Here is a tiny trained network, its code and every weight. The questions are about switching its units off for an input and a class, where a switched-off unit gives its printed mean instead of its output.

import numpy as np


def w(rows, s, z=0):
    codes = np.array(rows[::2]) - 128.0
    scale = np.full(codes.shape[1], s)
    scale[-1] = z or s
    return codes * scale


def f(y):
    return y / 2 * (1 + np.tanh(0.7978845608 * (y + 0.044715 * y**3)))


def log_softmax(a):
    a = a - a.max(-1, keepdims=True)
    return a - np.log(np.exp(a).sum(-1, keepdims=True))


def net(x, mask):
    res = np.array(x, float).reshape(1, 3) / 4 @ E
    y = f(res @ A[0][:, :-1].T + A[0][:, -1])
    res = res + np.where(mask, y, B[0][:, -1]) @ B[0][:, :-1]
    return log_softmax(res[-1] @ U[:, :-1].T + U[:, -1])


A, B = {}, {}
E = w([
[110,24,185,157,209,26,57,178,112,68],'x0',
[224,185,59,163,145,108,66,139,197,107],'x1',
[103,142,170,186,47,201,64,100,138,3],'x2',
],0.012)
A[0] = w([
[168,110,116,76,156,113,147,144,111,178,237],'n0',
[118,145,38,147,101,155,147,79,122,169,126],'n1',
[75,88,187,68,137,119,211,131,89,177,103],'n2',
[220,117,65,184,130,137,91,137,248,121,101],'n3',
[113,132,131,210,76,123,125,121,156,93,123],'n4',
[78,109,193,83,114,186,156,126,88,158,109],'n5',
[181,151,133,74,173,111,98,161,127,200,98],'n6',
[87,164,107,83,94,177,137,113,110,153,87],'n7',
[146,135,114,94,61,137,171,63,148,160,230],'n8',
[121,132,171,165,62,152,79,120,143,82,80],'n9',
[109,191,99,85,104,120,154,115,158,117,100],'n10',
[42,123,163,118,99,152,139,117,49,120,124],'n11',
[142,135,68,110,170,87,104,127,114,203,111],'n12',
[108,108,89,89,176,128,146,197,147,176,77],'n13',
[124,144,109,100,120,168,169,88,166,141,81],'n14',
[91,111,147,180,71,151,126,131,170,75,78],'n15',
[141,89,142,158,142,118,139,169,152,112,229],'n16',
[96,136,119,112,171,100,186,164,106,193,138],'n17',
[112,129,163,178,154,254,77,117,179,77,245],'n18',
[188,112,102,70,109,92,103,156,238,114,172],'n19',
[111,91,163,189,188,109,50,116,38,102,70],'n20',
[160,83,190,125,151,56,136,212,154,121,138],'n21',
[200,211,68,166,141,107,61,167,163,137,108],'n22',
[97,159,163,173,203,84,86,136,119,113,104],'n23',
[184,101,100,118,116,90,151,130,139,200,141],'n24',
[132,149,147,132,80,167,166,151,202,169,102],'n25',
[160,198,86,155,120,147,143,59,156,154,125],'n26',
[101,177,161,121,92,148,75,121,133,71,87],'n27',
],0.01,0.012)
B[0] = w([
[94,232,180,125,40,173,121,100,103,88,233],'n0',
[170,125,126,82,169,117,96,144,172,121,191],'n1',
[110,119,76,176,101,62,165,106,71,157,210],'n2',
[74,48,89,231,109,67,227,149,61,191,214],'n3',
[147,145,101,95,88,157,117,101,51,124,172],'n4',
[115,81,102,140,110,79,179,176,52,233,188],'n5',
[147,143,121,130,119,199,145,61,92,126,182],'n6',
[193,64,114,111,187,107,79,162,175,176,173],'n7',
[126,186,169,68,139,83,97,187,159,146,235],'n8',
[171,133,82,126,140,155,106,58,103,124,179],'n9',
[166,71,125,110,186,115,106,161,152,126,162],'n10',
[57,96,46,193,90,45,202,116,84,185,193],'n11',
[144,153,81,87,94,191,146,88,94,74,191],'n12',
[237,29,100,110,152,254,139,45,73,86,172],'n13',
[184,68,122,94,153,120,111,150,126,133,163],'n14',
[148,85,90,78,138,186,120,47,100,179,169],'n15',
[102,207,152,78,136,86,100,147,140,133,200],'n16',
[128,157,108,103,105,160,125,80,91,66,205],'n17',
[89,238,109,87,65,167,115,99,102,85,250],'n18',
[71,156,103,136,85,102,140,128,69,204,199],'n19',
[204,102,133,86,142,99,111,154,120,190,184],'n20',
[201,156,142,93,134,79,75,162,162,185,204],'n21',
[91,68,50,196,76,74,177,170,46,145,216],'n22',
[191,64,162,68,191,103,78,157,200,173,170],'n23',
[123,150,94,99,112,126,100,71,101,51,193],'n24',
[232,70,146,80,124,72,93,156,164,145,168],'n25',
[148,110,140,92,148,98,84,161,141,176,202],'n26',
[174,104,108,91,114,194,132,47,72,127,171],'n27',
],0.0083,0.017)
U = w([
[138,149,117,101,122,180,118,38,115,109,99],'0',
[80,80,98,170,122,90,186,156,111,163,123],'1',
[183,106,158,70,157,104,63,190,156,155,100],'2',
[42,253,179,101,111,116,97,163,143,99,247],'3',
[152,105,175,140,127,145,141,124,158,118,114],'4',
[113,88,141,129,168,148,139,159,147,119,113],'5',
[94,114,139,146,142,136,129,144,158,105,103],'6',
[92,119,134,131,200,161,131,151,145,102,111],'7',
],0.015,0.012)

Each question gives the input, the list of numbers given to net, and the class t.
The units are the neurons (one row each of A and B). Each row of codes is followed by its name. A weight is (code - 128) times the scale printed after its matrix; where a second scale follows, it is the last column's (A, B and U).
mask holds one flag per neuron, in row order. A switched-off neuron (its flag False) gives its mean, the last column of its row in B, instead of its output. The means were averaged over made-up inputs and are rounded, as every weight is.
A unit's drop is (log p(t) with every unit on - log p(t) with that unit switched off) / (log p(t) with every unit on - log p(t) with every unit switched off).
unit that matters most: the unit with the biggest drop
top k neurons: the k neurons with the biggest drops, biggest first
drop when u is switched off: that unit's drop, to one decimal
input [-4,0,-1], class 2: top neuron => (n18)
input [2,6,-5], class 1: top 4 neurons => (n3 n22 n18 n19)
input [3,4,2], class 1: top 4 neurons => (n3 n0 n8 n22)
input [8,6,8], class 0: top 2 neurons => (n18 n27)
input [4,7,6], class 1: top 3 neurons => (n3 n22 n0)
input [0,5,-4], class 1: top 2 neurons => (n3 n22)
input [-2,-3,-1], class 3: top 2 neurons => (n3 n22)
input [-8,-6,-8], class 0: top 2 neurons => (n17 n0)
input [1,4,-4], class 0: top 3 neurons => (n11 n12 n5)
input [-2,-3,0], class 3: top 2 neurons => (n3 n22)
input [-7,-7,-1], class 1: top 3 neurons => (n11 n2 n5)
input [-2,-6,-6], class 0: top 4 neurons => (n17 n3 n0 n22)
input [2,6,-4], class 1: drop when n3 is switched off => 0.4
input [-1,-7,5], class 1: unit that matters most => n11
input [3,7,-6], class 1: drop when n18 is switched off => 0.7
input [-3,8,5], class 1: drop when n3 is switched off => 0.6
